Below are the code and all the weights of a small trained network. Each question names an input and a target symbol and asks about switching units off, where a switched-off unit gives its printed mean instead of its output.

import numpy as np


def w(rows, s, z=0):
    codes = np.array(rows[::2]) - 128.0
    scale = np.full(codes.shape[1], s)
    scale[-1] = z or s
    return codes * scale


def f(y):
    return np.maximum(y, 0)


def softmax(a):
    e = np.exp(a - a.max(-1, keepdims=True))
    return e / e.sum(-1, keepdims=True)


def log_softmax(a):
    a = a - a.max(-1, keepdims=True)
    return a - np.log(np.exp(a).sum(-1, keepdims=True))


def net(x, mask):
    ids = ['ΔΨαελπτ'.index(c) for c in x.split()]
    T = len(ids)
    res = E[ids] + P[:T]
    r = res
    for j in range(3):
        rows = slice(3 * j, 3 * j + 3)
        q, k, v = (r @ M[0][rows].T for M in (Q, K, V))
        z = softmax(np.where(np.tri(T) > 0, q @ k.T / 3**0.5, -1e9)) @ v
        o = O[0][rows]
        res = res + np.where(mask[j], z, o[:, -1]) @ o[:, :-1]
    y = f(res @ A[0][:, :-1].T + A[0][:, -1])
    res = res + np.where(mask[3:7], y, B[0][:, -1]) @ B[0][:, :-1]
    return log_softmax(res[-1] @ U[:, :-1].T + U[:, -1])


Q, K, V, O, A, B = {}, {}, {}, {}, {}, {}
E = w([
[99,102,102,101],'Δ',
[127,136,200,147],'Ψ',
[192,96,108,128],'α',
[75,165,144,95],'ε',
[164,170,131,103],'λ',
[152,58,203,5],'π',
[125,76,163,150],'τ',
],0.02)
P = w([
[133,183,107,253],'0',
[149,122,160,166],'1',
[154,77,180,116],'2',
[161,47,206,82],'3',
[170,16,231,56],'4',
[166,2,252,31],'5',
],0.0048)
Q[0] = w([
[122,103,70,169],'H1',
[180,96,149,157],'H1',
[143,105,68,66],'H1',
[202,145,147,135],'H2',
[95,182,49,253],'H2',
[121,96,191,161],'H2',
[161,156,194,58],'H3',
[121,126,151,81],'H3',
[153,30,175,16],'H3',
],0.037)
K[0] = w([
[164,139,93,170],'H1',
[178,76,157,157],'H1',
[146,126,49,65],'H1',
[60,105,126,104],'H2',
[98,187,39,254],'H2',
[143,141,86,77],'H2',
[142,36,130,72],'H3',
[132,87,157,95],'H3',
[153,124,202,15],'H3',
],0.033)
V[0] = w([
[104,75,178,203],'H1',
[179,116,174,130],'H1',
[109,49,153,75],'H1',
[114,184,9,43],'H2',
[253,166,119,119],'H2',
[60,130,91,100],'H2',
[140,38,12,136],'H3',
[116,228,158,143],'H3',
[182,181,110,86],'H3',
],0.014)
O[0] = w([
[22,114,103,145,145],'H1',
[95,93,82,82,222],'H1',
[81,153,21,63,254],'H1',
[8,97,43,72,33],'H2',
[138,77,160,70,209],'H2',
[69,138,73,128,56],'H2',
[54,169,191,124,73],'H3',
[133,116,37,14,56],'H3',
[60,80,68,134,167],'H3',
],0.013,0.0074)
A[0] = w([
[175,241,91,83,148],'N1',
[68,153,69,58,2],'N2',
[153,106,23,88,14],'N3',
[19,255,179,62,98],'N4',
],0.0088,0.0058)
B[0] = w([
[70,75,100,184,180],'N1',
[248,99,173,152,183],'N2',
[83,220,136,104,250],'N3',
[120,69,118,173,176],'N4',
],0.012,0.011)
U = w([
[122,133,102,148,124],'Δ',
[54,98,218,96,87],'Ψ',
[183,64,66,162,3],'α',
[113,255,154,155,142],'ε',
[100,230,41,172,206],'λ',
[114,103,106,48,189],'π',
[52,80,89,173,177],'τ',
],0.0081,0.0048)

Each question gives the input, a string of symbols that net reads in full, and the target symbol t.
The units are the heads (3 rows each of Q, K, V and O) and the neurons (one row each of A and B). Each row of codes is followed by its name. A weight is (code - 128) times the scale printed after its matrix; where a second scale follows, it is the last column's (O, A, B and U).
mask holds one flag per unit, heads first, then neurons. A switched-off unit (its flag False) gives its mean, the last column of its rows in O or B, instead of its output. The means were averaged over made-up inputs and are rounded, as every weight is.
A unit's drop is (log p(t) with every unit on - log p(t) with that unit switched off) / (log p(t) with every unit on - log p(t) with every unit switched off).
The circuit of an input: a set's keep is (log p(t) with only the set's units on - log p(t) with every unit switched off) / (log p(t) with every unit on - log p(t) with every unit switched off). Starting from all 7 units, units are removed one at a time, each time the one whose removal leaves the highest keep (on an exact tie, the one counted first), for as long as the keep stays at least 0.8.
units of the circuit, in order: the units of the circuit, biggest drop first
k most important neurons: the k neurons with the biggest drops, biggest first
which heads matter: for each layer, one digit per head in row order, 1 if its drop is at least 0.15 and else 0, layers parted by /
drop when u is switched off: that unit's drop, to one decimal
input τ λ τ, target π: units of the circuit, in order	H3, H2
input λ λ α α τ α, target ε: units of the circuit, in order	H3, H2
input λ λ Δ λ, target τ: most important neuron	N4
input λ λ α Ψ λ, target α: which heads matter	011
input Ψ π α α τ ε, target ε: units of the circuit, in order	H2, H1
input α Δ α α λ, target Ψ: which heads matter	011
input λ τ ε Δ, target λ: units of the circuit, in order	N3, H2
input Ψ Ψ Δ Ψ, target τ: units of the circuit, in order	H2, H1
input Ψ λ α λ Δ α, target τ: units of the circuit, in order	H3, H2, N3
input λ Δ Δ α, target τ: units of the circuit, in order	H3, H2, N4
input λ Δ ε, target τ: units of the circuit, in order	H2, N4
input Δ λ Δ, target π: units of the circuit, in order	H3, H2
input ε λ Δ, target π: units of the circuit, in order	H2, H3
input τ λ λ ε, target π: units of the circuit, in order	H3
input Ψ ε τ, target λ: units of the circuit, in order	H2, H3, N3
input τ α α, target Ψ: units of the circuit, in order	H3, H2
input λ π α τ, target τ: 2 most important neurons	N3, N2
input λ Ψ ε, target α: 2 most important neurons	N3, N1
input Δ λ λ ε α, target λ: which heads matter	010
input λ α α ε, target Ψ: which heads matter	011
input α λ α λ τ, target π: 2 most important neurons	N3, N2
input λ λ α Δ Ψ Ψ, target α: units of the circuit, in order	H3
input ε λ τ ε Δ, target λ: drop when H2 is switched off	0.4
input τ λ Δ Δ Ψ, target τ: drop when N2 is switched off	-0.2
input ε Δ α λ α, target π: drop when H1 is switched off	0.1
input Δ λ λ, target π: drop when H2 is switched off	0.6
